Here is a tiny trained network, its code and every weight. The questions are about switching its units off for an input and a class, where a switched-off unit gives its printed mean instead of its output.

import numpy as np


def w(rows, s, z=0):
    codes = np.array(rows[::2]) - 128.0
    scale = np.full(codes.shape[1], s)
    scale[-1] = z or s
    return codes * scale


def f(y):
    return np.maximum(y, 0)


def log_softmax(a):
    a = a - a.max(-1, keepdims=True)
    return a - np.log(np.exp(a).sum(-1, keepdims=True))


def net(x, mask):
    res = np.array(x, float).reshape(1, 6) / 4 @ E
    y = f(res @ A[0][:, :-1].T + A[0][:, -1])
    res = res + np.where(mask, y, B[0][:, -1]) @ B[0][:, :-1]
    return log_softmax(res[-1] @ U[:, :-1].T + U[:, -1])


A, B = {}, {}
E = w([
[179,70,52,77,146,181,78],'x0',
[227,88,146,154,160,105,129],'x1',
[161,103,154,188,52,121,144],'x2',
[182,74,249,77,85,212,142],'x3',
[143,56,112,194,160,149,101],'x4',
[151,132,80,123,147,155,204],'x5',
],0.011)
A[0] = w([
[184,55,74,40,109,157,237,202],'neuron 1',
[89,206,126,165,118,116,145,68],'neuron 2',
[148,9,144,192,131,124,131,160],'neuron 3',
[215,131,137,2,146,168,147,228],'neuron 4',
[113,145,75,196,84,87,164,146],'neuron 5',
[3,139,178,105,173,166,69,254],'neuron 6',
[115,7,97,186,199,172,74,219],'neuron 7',
[186,119,163,94,29,107,99,198],'neuron 8',
[180,105,105,95,134,206,232,187],'neuron 9',
[30,166,175,118,150,30,151,140],'neuron 10',
[166,151,224,100,74,75,95,160],'neuron 11',
[74,111,85,83,141,170,63,232],'neuron 12',
[84,56,45,118,103,187,140,145],'neuron 13',
[160,133,161,81,111,187,56,202],'neuron 14',
[74,161,51,90,143,107,119,222],'neuron 15',
[138,144,126,197,98,7,208,216],'neuron 16',
[125,188,195,121,146,164,198,220],'neuron 17',
[58,197,95,173,98,44,192,130],'neuron 18',
[74,174,141,218,105,103,120,114],'neuron 19',
[198,102,150,68,143,184,187,92],'neuron 20',
[229,120,134,55,149,136,184,253],'neuron 21',
],0.011,0.0048)
B[0] = w([
[70,121,64,160,56,207,63,234],'neuron 1',
[39,109,156,93,167,161,149,176],'neuron 2',
[181,170,91,220,114,84,142,215],'neuron 3',
[83,74,44,124,36,107,131,252],'neuron 4',
[111,121,91,160,213,195,112,192],'neuron 5',
[175,154,139,50,130,82,174,212],'neuron 6',
[220,190,74,148,132,136,170,237],'neuron 7',
[145,50,162,157,138,108,62,210],'neuron 8',
[93,147,96,178,73,189,137,221],'neuron 9',
[121,174,209,72,150,94,182,212],'neuron 10',
[144,69,178,138,103,99,109,209],'neuron 11',
[150,171,87,60,184,104,111,205],'neuron 12',
[154,203,86,66,147,254,54,188],'neuron 13',
[150,62,116,109,137,98,77,212],'neuron 14',
[97,191,82,117,204,72,111,216],'neuron 15',
[116,89,186,201,174,215,146,223],'neuron 16',
[132,122,184,141,85,151,185,203],'neuron 17',
[29,157,153,111,209,168,184,227],'neuron 18',
[147,151,166,178,159,181,185,190],'neuron 19',
[103,79,102,137,57,147,164,218],'neuron 20',
[87,71,104,158,77,99,155,238],'neuron 21',
],0.01,0.015)
U = w([
[59,128,140,166,250,197,154,63],'0',
[69,197,75,94,161,35,89,95],'1',
[98,204,186,41,92,117,194,76],'2',
[174,75,140,47,108,56,110,187],'3',
[215,200,107,202,135,123,156,177],'4',
[114,81,98,152,25,178,124,92],'5',
[168,58,218,199,124,127,63,56],'6',
[144,183,62,38,143,185,47,1],'7',
],0.011,0.0043)

Each question gives the input, the list of numbers given to net, and the class t.
The units are the neurons (one row each of A and B). Each row of codes is followed by its name. A weight is (code - 128) times the scale printed after its matrix; where a second scale follows, it is the last column's (A, B and U).
mask holds one flag per neuron, in row order. A switched-off neuron (its flag False) gives its mean, the last column of its row in B, instead of its output. The means were averaged over made-up inputs and are rounded, as every weight is.
A unit's drop is (log p(t) with every unit on - log p(t) with that unit switched off) / (log p(t) with every unit on - log p(t) with every unit switched off).
The circuit of an input: a set's keep is (log p(t) with only the set's units on - log p(t) with every unit switched off) / (log p(t) with every unit on - log p(t) with every unit switched off). Starting from the 12 units with the biggest drops (on a tie, the unit counted first), units are removed one at a time, each time the one whose removal leaves the highest keep (on an exact tie, the one counted first), for as long as the keep stays at least 0.8.
circuit, biggest first: the units of the circuit, biggest drop first
unit that matters most: the unit with the biggest drop
k most important neurons: the k neurons with the biggest drops, biggest first
drop of u: that unit's drop, to one decimal
input [4,5,2,-4,-7,-4], class 1: circuit, biggest first : [neuron 19; neuron 1]
input [4,6,1,0,-1,-5], class 6: circuit, biggest first : [neuron 9; neuron 8]
input [-8,6,-6,0,-1,-6], class 2: unit that matters most : neuron 10
input [1,-4,-8,1,-3,-5], class 1: circuit, biggest first : [neuron 15; neuron 16]
input [-4,4,3,6,8,-3], class 6: 2 most important neurons : [neuron 8; neuron 11]
input [3,5,0,5,-7,-8], class 3: circuit, biggest first : [neuron 9; neuron 14]
input [1,-6,-6,-5,-4,6], class 1: 4 most important neurons : [neuron 15; neuron 16; neuron 12; neuron 6]
input [1,-1,-3,1,-8,-1], class 2: 2 most important neurons : [neuron 17; neuron 10]
input [6,6,8,2,6,-4], class 4: 2 most important neurons : [neuron 7; neuron 3]
input [0,-4,2,0,1,7], class 0: 2 most important neurons : [neuron 4; neuron 20]
input [-1,3,7,-1,5,-5], class 4: 2 most important neurons : [neuron 3; neuron 7]
input [1,-4,-2,-3,-8,-1], class 2: 2 most important neurons : [neuron 10; neuron 6]
input [0,6,6,0,5,-4], class 4: drop of neuron 3 : 0.8
input [-6,7,-7,-2,8,5], class 4: unit that matters most : neuron 7
input [3,-5,-2,7,-1,-4], class 3: drop of neuron 14 : 0.2
input [-6,0,0,4,-5,1], class 2: drop of neuron 10 : 0.5
